Here is a tiny trained network, its code and every weight. The questions are about switching its units off for an input and a class, where a switched-off unit gives its printed mean instead of its output.

import numpy as np


def w(rows, s, z=0):
    codes = np.array(rows[::2]) - 128.0
    scale = np.full(codes.shape[1], s)
    scale[-1] = z or s
    return codes * scale


def norm(h):
    return h / np.sqrt((h * h).mean(-1, keepdims=True) + 1e-5)


def f(y):
    return np.maximum(y, 0)


def log_softmax(a):
    a = a - a.max(-1, keepdims=True)
    return a - np.log(np.exp(a).sum(-1, keepdims=True))


def net(x, mask):
    res = np.array(x, float).reshape(1, 3) / 4 @ E
    u = 0
    for l in range(4):
        y = f(norm(res) @ A[l][:, :-1].T + A[l][:, -1])
        res = res + np.where(mask[u : u + 8], y, B[l][:, -1]) @ B[l][:, :-1]
        u += 8
    return log_softmax(norm(res)[-1] @ U[:, :-1].T + U[:, -1])


A, B = {}, {}
E = w([
[243,188,96,176,174],'x0',
[93,74,117,174,223],'x1',
[112,174,254,159,115],'x2',
],0.0058)
A[0] = w([
[166,204,123,39,78,3],'0.n1',
[141,101,55,77,115,215],'0.n2',
[151,209,139,95,153,130],'0.n3',
[135,80,213,161,253,67],'0.n4',
[177,177,160,92,82,152],'0.n5',
[135,149,166,12,95,158],'0.n6',
[143,137,59,148,201,32],'0.n7',
[195,105,156,250,85,165],'0.n8',
],0.0054,0.0048)
B[0] = w([
[80,212,63,188,1,154],'0.n1',
[107,123,233,180,168,255],'0.n2',
[128,73,215,151,154,175],'0.n3',
[63,152,75,229,117,195],'0.n4',
[48,45,11,226,142,210],'0.n5',
[133,146,85,221,190,213],'0.n6',
[51,187,122,143,28,159],'0.n7',
[74,198,174,84,176,211],'0.n8',
],0.0038,0.0041)
A[1] = w([
[139,69,121,55,117,171],'1.n1',
[95,120,141,148,185,157],'1.n2',
[108,136,132,76,81,141],'1.n3',
[127,83,106,124,178,46],'1.n4',
[156,163,103,101,51,94],'1.n5',
[175,70,48,63,162,1],'1.n6',
[105,116,125,40,127,159],'1.n7',
[127,127,2,81,125,33],'1.n8',
],0.0096,0.0026)
B[1] = w([
[142,167,213,113,145,162],'1.n1',
[154,109,75,140,64,254],'1.n2',
[123,89,102,88,167,166],'1.n3',
[122,153,120,171,96,171],'1.n4',
[105,176,27,209,102,175],'1.n5',
[89,255,252,177,179,173],'1.n6',
[73,132,139,104,73,162],'1.n7',
[98,171,218,199,134,202],'1.n8',
],0.0076,0.0046)
A[2] = w([
[80,94,221,105,81,199],'2.n1',
[144,190,168,104,22,183],'2.n2',
[194,158,92,203,116,167],'2.n3',
[176,100,101,121,9,21],'2.n4',
[133,150,149,91,135,54],'2.n5',
[158,122,254,147,99,1],'2.n6',
[101,71,102,128,215,106],'2.n7',
[178,226,123,70,143,88],'2.n8',
],0.0065,0.0021)
B[2] = w([
[195,164,130,94,168,224],'2.n1',
[105,113,70,223,141,197],'2.n2',
[122,89,169,63,70,253],'2.n3',
[143,149,134,136,43,139],'2.n4',
[58,164,91,133,100,128],'2.n5',
[69,205,161,193,202,166],'2.n6',
[178,101,3,217,96,147],'2.n7',
[184,45,75,144,147,148],'2.n8',
],0.0058,0.0052)
A[3] = w([
[93,206,112,86,90,88],'3.n1',
[120,84,196,109,118,85],'3.n2',
[123,53,144,89,56,125],'3.n3',
[253,190,106,134,146,116],'3.n4',
[152,94,117,154,198,123],'3.n5',
[121,168,92,147,116,112],'3.n6',
[73,80,138,71,112,2],'3.n7',
[64,141,157,119,94,157],'3.n8',
],0.011,0.0036)
B[3] = w([
[103,52,51,175,159,173],'3.n1',
[107,113,51,145,89,154],'3.n2',
[149,165,175,70,117,195],'3.n3',
[72,41,120,27,198,207],'3.n4',
[166,137,56,63,2,165],'3.n5',
[120,98,161,78,104,203],'3.n6',
[129,70,55,63,200,159],'3.n7',
[218,148,143,104,173,254],'3.n8',
],0.0074,0.0052)
U = w([
[86,213,187,222,223,180],'0',
[119,69,118,9,210,163],'1',
[94,88,40,224,57,171],'2',
[196,163,189,75,31,96],'3',
[104,176,143,106,111,1],'4',
],0.016,0.0075)

Each question gives the input, the list of numbers given to net, and the class t.
The units are the neurons (one row each of A and B). Each row of codes is followed by its name. A weight is (code - 128) times the scale printed after its matrix; where a second scale follows, it is the last column's (A, B and U).
mask holds one flag per neuron, layer by layer. A switched-off neuron (its flag False) gives its mean, the last column of its row in B, instead of its output. The means were averaged over made-up inputs and are rounded, as every weight is.
A unit's drop is (log p(t) with every unit on - log p(t) with that unit switched off) / (log p(t) with every unit on - log p(t) with every unit switched off).
The circuit of an input: a set's keep is (log p(t) with only the set's units on - log p(t) with every unit switched off) / (log p(t) with every unit on - log p(t) with every unit switched off). Starting from the 12 units with the biggest drops (on a tie, the unit counted first), units are removed one at a time, each time the one whose removal leaves the highest keep (on an exact tie, the one counted first), for as long as the keep stays at least 0.8.
circuit, biggest first: the units of the circuit, biggest drop first
unit that matters most: the unit with the biggest drop
k most important neurons: the k neurons with the biggest drops, biggest first
top k neurons in layer l: the k neurons of layer l with the biggest drops, biggest first
drop when u is switched off: that unit's drop, to one decimal
input [-5,6,3], class 2: 3 most important neurons => [2.n3 0.n4 2.n7]
input [3,-6,5], class 2: unit that matters most => 0.n2
input [5,-8,-8], class 0: circuit, biggest first => [1.n6 1.n8]
input [7,-7,7], class 0: top 2 neurons in layer 2 => [2.n2 2.n1]
input [8,6,7], class 1: 4 most important neurons => [3.n4 1.n8 0.n2 1.n6]
input [-8,-8,5], class 1: circuit, biggest first => [1.n3 3.n1 3.n7]
input [-1,3,-2], class 3: 3 most important neurons => [1.n2 0.n5 3.n3]
input [-3,2,1], class 3: top 2 neurons in layer 2 => [2.n3 2.n4]
input [5,4,-4], class 1: 3 most important neurons => [3.n4 0.n5 0.n2]
input [-6,7,-2], class 2: top 2 neurons in layer 0 => [0.n8 0.n4]
input [-6,3,4], class 1: 2 most important neurons => [1.n8 3.n7]
input [-7,7,-7], class 0: 3 most important neurons => [1.n6 1.n4 2.n3]
input [-1,-7,7], class 0: 2 most important neurons => [1.n2 0.n3]
input [8,7,-3], class 1: 2 most important neurons => [3.n4 0.n5]
input [-3,2,2], class 3: 2 most important neurons => [1.n8 1.n6]
input [4,-5,-8], class 0: circuit, biggest first => [1.n6]
input [4,1,-5], class 0: top 2 neurons in layer 1 => [1.n8 1.n6]
input [7,-7,-3], class 1: 2 most important neurons => [3.n4 1.n2]
input [8,-5,-7], class 1: 3 most important neurons => [3.n4 2.n8 0.n2]
input [3,1,3], class 3: unit that matters most => 2.n1
input [7,1,-3], class 1: drop when 3.n4 is switched off => 0.9
input [1,-5,2], class 2: drop when 0.n1 is switched off => 0.5
input [2,5,-6], class 0: drop when 1.n6 is switched off => 2.2
